Below are the code and all the weights of a small trained network. Each question names an input and a target symbol and asks about switching units off, where a switched-off unit gives its printed mean instead of its output.

import numpy as np


def w(rows, s, z=0):
    codes = np.array(rows[::2]) - 128.0
    scale = np.full(codes.shape[1], s)
    scale[-1] = z or s
    return codes * scale


def f(y):
    return y / 2 * (1 + np.tanh(0.7978845608 * (y + 0.044715 * y**3)))


def softmax(a):
    e = np.exp(a - a.max(-1, keepdims=True))
    return e / e.sum(-1, keepdims=True)


def log_softmax(a):
    a = a - a.max(-1, keepdims=True)
    return a - np.log(np.exp(a).sum(-1, keepdims=True))


def net(x, mask):
    ids = ['δεημξπτψω'.index(c) for c in x.split()]
    T = len(ids)
    res = E[ids] + P[:T]
    u = 0
    for l in range(2):
        r = res
        for j in range(2):
            rows = slice(4 * j, 4 * j + 4)
            q, k, v = (r @ M[l][rows].T for M in (Q, K, V))
            z = softmax(np.where(np.tri(T) > 0, q @ k.T / 4**0.5, -1e9)) @ v
            o = O[l][rows]
            res = res + np.where(mask[u + j], z, o[:, -1]) @ o[:, :-1]
        u += 2
        y = f(res @ A[l][:, :-1].T + A[l][:, -1])
        res = res + np.where(mask[u : u + 8], y, B[l][:, -1]) @ B[l][:, :-1]
        u += 8
    return log_softmax(res[-1] @ U[:, :-1].T + U[:, -1])


Q, K, V, O, A, B = {}, {}, {}, {}, {}, {}
E = w([
[184,98,173,222],'δ',
[158,30,125,93],'ε',
[163,194,134,179],'η',
[244,153,173,142],'μ',
[179,94,92,26],'ξ',
[88,200,76,254],'π',
[101,157,147,250],'τ',
[62,42,14,151],'ψ',
[163,64,105,63],'ω',
],0.014)
P = w([
[128,142,253,102],'0',
[110,105,136,211],'1',
[138,99,139,195],'2',
[155,102,135,182],'3',
[134,117,115,198],'4',
[150,108,111,191],'5',
[184,106,123,162],'6',
[158,118,109,180],'7',
[155,118,101,183],'8',
[179,112,104,167],'9',
],0.013)
Q[0] = w([
[115,147,164,191],'0.h1',
[113,122,119,103],'0.h1',
[115,109,219,170],'0.h1',
[99,185,84,78],'0.h1',
[252,194,121,159],'0.h2',
[184,118,65,211],'0.h2',
[152,134,149,210],'0.h2',
[172,168,161,175],'0.h2',
],0.012)
K[0] = w([
[122,196,117,128],'0.h1',
[40,102,155,75],'0.h1',
[131,173,224,194],'0.h1',
[155,66,64,162],'0.h1',
[65,166,133,65],'0.h2',
[64,92,166,75],'0.h2',
[64,132,230,153],'0.h2',
[131,178,245,69],'0.h2',
],0.011)
V[0] = w([
[173,131,213,108],'0.h1',
[89,234,222,110],'0.h1',
[164,220,132,139],'0.h1',
[160,86,161,113],'0.h1',
[176,107,187,135],'0.h2',
[254,117,105,46],'0.h2',
[228,32,50,143],'0.h2',
[215,225,52,77],'0.h2',
],0.0095)
O[0] = w([
[140,137,64,172,132],'0.h1',
[139,184,45,109,134],'0.h1',
[106,105,136,137,137],'0.h1',
[119,92,89,130,123],'0.h1',
[50,75,50,84,161],'0.h2',
[55,103,94,255,38],'0.h2',
[85,83,189,151,103],'0.h2',
[176,153,96,180,1],'0.h2',
],0.0091,0.0092)
A[0] = w([
[153,213,178,115,100],'0.n1',
[26,151,86,73,251],'0.n2',
[138,106,186,46,81],'0.n3',
[70,109,85,155,174],'0.n4',
[65,186,159,93,158],'0.n5',
[95,168,163,169,191],'0.n6',
[201,166,168,240,146],'0.n7',
[183,254,155,76,86],'0.n8',
],0.0094,0.0032)
B[0] = w([
[169,163,82,147,169],'0.n1',
[195,61,153,90,202],'0.n2',
[41,96,34,173,231],'0.n3',
[187,98,103,14,184],'0.n4',
[189,69,79,133,147],'0.n5',
[232,58,195,255,151],'0.n6',
[68,236,199,203,170],'0.n7',
[129,119,158,189,255],'0.n8',
],0.0062,0.0066)
Q[1] = w([
[186,112,233,44],'1.h1',
[59,206,245,168],'1.h1',
[6,134,2,146],'1.h1',
[58,99,118,115],'1.h1',
[203,184,16,204],'1.h2',
[60,114,128,152],'1.h2',
[99,91,194,137],'1.h2',
[123,182,108,79],'1.h2',
],0.0078)
K[1] = w([
[141,172,117,81],'1.h1',
[79,59,252,161],'1.h1',
[160,138,181,158],'1.h1',
[95,92,206,88],'1.h1',
[76,204,89,131],'1.h2',
[141,90,126,123],'1.h2',
[105,67,102,76],'1.h2',
[89,78,123,127],'1.h2',
],0.012)
V[1] = w([
[88,126,149,136],'1.h1',
[131,137,113,128],'1.h1',
[128,66,150,137],'1.h1',
[138,76,83,135],'1.h1',
[114,200,107,159],'1.h2',
[191,87,140,172],'1.h2',
[162,127,106,195],'1.h2',
[141,8,60,108],'1.h2',
],0.012)
O[1] = w([
[169,95,154,234,107],'1.h1',
[169,108,55,69,132],'1.h1',
[86,95,224,141,144],'1.h1',
[3,127,191,16,175],'1.h1',
[91,139,49,206,72],'1.h2',
[201,61,190,116,142],'1.h2',
[80,91,79,192,116],'1.h2',
[60,169,65,155,252],'1.h2',
],0.0051,0.015)
A[1] = w([
[137,135,98,112,141],'1.n1',
[141,100,174,85,55],'1.n2',
[89,166,147,64,97],'1.n3',
[165,172,199,110,174],'1.n4',
[81,51,138,64,146],'1.n5',
[144,136,168,82,4],'1.n6',
[82,40,123,184,169],'1.n7',
[138,245,131,179,135],'1.n8',
],0.012,0.0035)
B[1] = w([
[94,126,164,122,161],'1.n1',
[102,148,58,155,171],'1.n2',
[251,126,94,125,184],'1.n3',
[177,102,124,92,153],'1.n4',
[105,99,120,148,253],'1.n5',
[155,151,73,170,139],'1.n6',
[107,178,163,97,222],'1.n7',
[191,105,100,141,169],'1.n8',
],0.011,0.015)
U = w([
[141,28,108,129,142],'δ',
[88,132,171,107,190],'ε',
[115,153,72,178,18],'η',
[80,207,100,131,4],'μ',
[122,178,135,187,136],'ξ',
[183,102,124,171,86],'π',
[128,254,145,42,196],'τ',
[196,104,224,109,193],'ψ',
[105,226,170,112,125],'ω',
],0.0077,0.004)

Each question gives the input, a string of symbols that net reads in full, and the target symbol t.
The units are the heads (4 rows each of Q, K, V and O) and the neurons (one row each of A and B). Each row of codes is followed by its name. A weight is (code - 128) times the scale printed after its matrix; where a second scale follows, it is the last column's (O, A, B and U).
mask holds one flag per unit, layer by layer, with each layer's heads first. A switched-off unit (its flag False) gives its mean, the last column of its rows in O or B, instead of its output. The means were averaged over made-up inputs and are rounded, as every weight is.
A unit's drop is (log p(t) with every unit on - log p(t) with that unit switched off) / (log p(t) with every unit on - log p(t) with every unit switched off).
The circuit of an input: a set's keep is (log p(t) with only the set's units on - log p(t) with every unit switched off) / (log p(t) with every unit on - log p(t) with every unit switched off). Starting from the 12 units with the biggest drops (on a tie, the unit counted first), units are removed one at a time, each time the one whose removal leaves the highest keep (on an exact tie, the one counted first), for as long as the keep stays at least 0.8.
circuit, biggest first: the units of the circuit, biggest drop first
top k neurons: the k neurons with the biggest drops, biggest first
k most important neurons of layer l: the k neurons of layer l with the biggest drops, biggest first
input δ ψ τ τ ψ δ ψ τ η, target δ: top 2 neurons => [1.n7, 1.n5]
input η ξ τ τ ω ψ τ ξ τ, target η: circuit, biggest first => [0.h2, 0.h1]
input μ τ ξ ω ξ, target ε: top 2 neurons => [1.n7, 0.n2]
input η τ τ, target η: circuit, biggest first => [0.h1, 0.h2]
input ω τ τ τ π ψ τ, target ω: 3 most important neurons of layer 1 => [1.n7, 1.n5, 1.n3]
input ψ τ τ τ, target ψ: circuit, biggest first => [1.n4, 1.h2, 0.h2]
input ω ψ τ ξ ω δ, target ω: circuit, biggest first => [0.h2, 1.n7, 0.n7, 1.n5]
input ψ τ τ η δ, target ψ: circuit, biggest first => [1.h2, 0.h2]
input δ τ μ ψ ξ τ π, target δ: circuit, biggest first => [0.h2, 0.n4, 0.n2, 0.n7]
input τ τ μ, target τ: top neuron => [1.n5]
input ξ η τ ψ τ ε ψ δ, target ξ: circuit, biggest first => [0.h2, 0.n7]
input η ψ ψ τ π, target η: circuit, biggest first => [0.h2, 1.h2]
input ψ ω η ψ η τ η, target ψ: circuit, biggest first => [1.n4, 0.h2, 1.h2]
input τ ψ τ ξ, target δ: 3 most important neurons of layer 1 => [1.n5, 1.n3, 1.n7]
input ω ψ τ ε τ τ, target ω: circuit, biggest first => [0.h2, 1.n7, 1.n5, 1.h1]
input τ ψ τ τ τ μ ξ τ, target τ: circuit, biggest first => [0.h2]
input τ τ ξ η ξ ξ, target ε: circuit, biggest first => [0.h2, 1.n3, 0.h1, 1.n7]
input τ π ψ ψ τ η ξ, target δ: top 2 neurons => [0.n7, 1.n5]
input δ τ τ ξ η τ, target δ: top 3 neurons => [0.n4, 0.n2, 1.n5]
input δ μ ψ ψ, target ε: top 2 neurons => [1.n7, 0.n3]
input δ ξ ψ π ψ τ ω ξ ξ π, target δ: 3 most important neurons of layer 1 => [1.n5, 1.n7, 1.n3]
input τ τ ψ ψ π τ ξ δ ψ, target ε: 3 most important neurons of layer 1 => [1.n7, 1.n5, 1.n8]
input ξ τ ψ τ η, target ξ: top 2 neurons => [0.n7, 1.n7]
input μ τ η ξ ψ π μ δ, target μ: most important neuron of layer 1 => [1.n7]
input ψ τ η τ ψ ω ψ ω, target ε: 3 most important neurons of layer 0 => [0.n3, 0.n4, 0.n2]
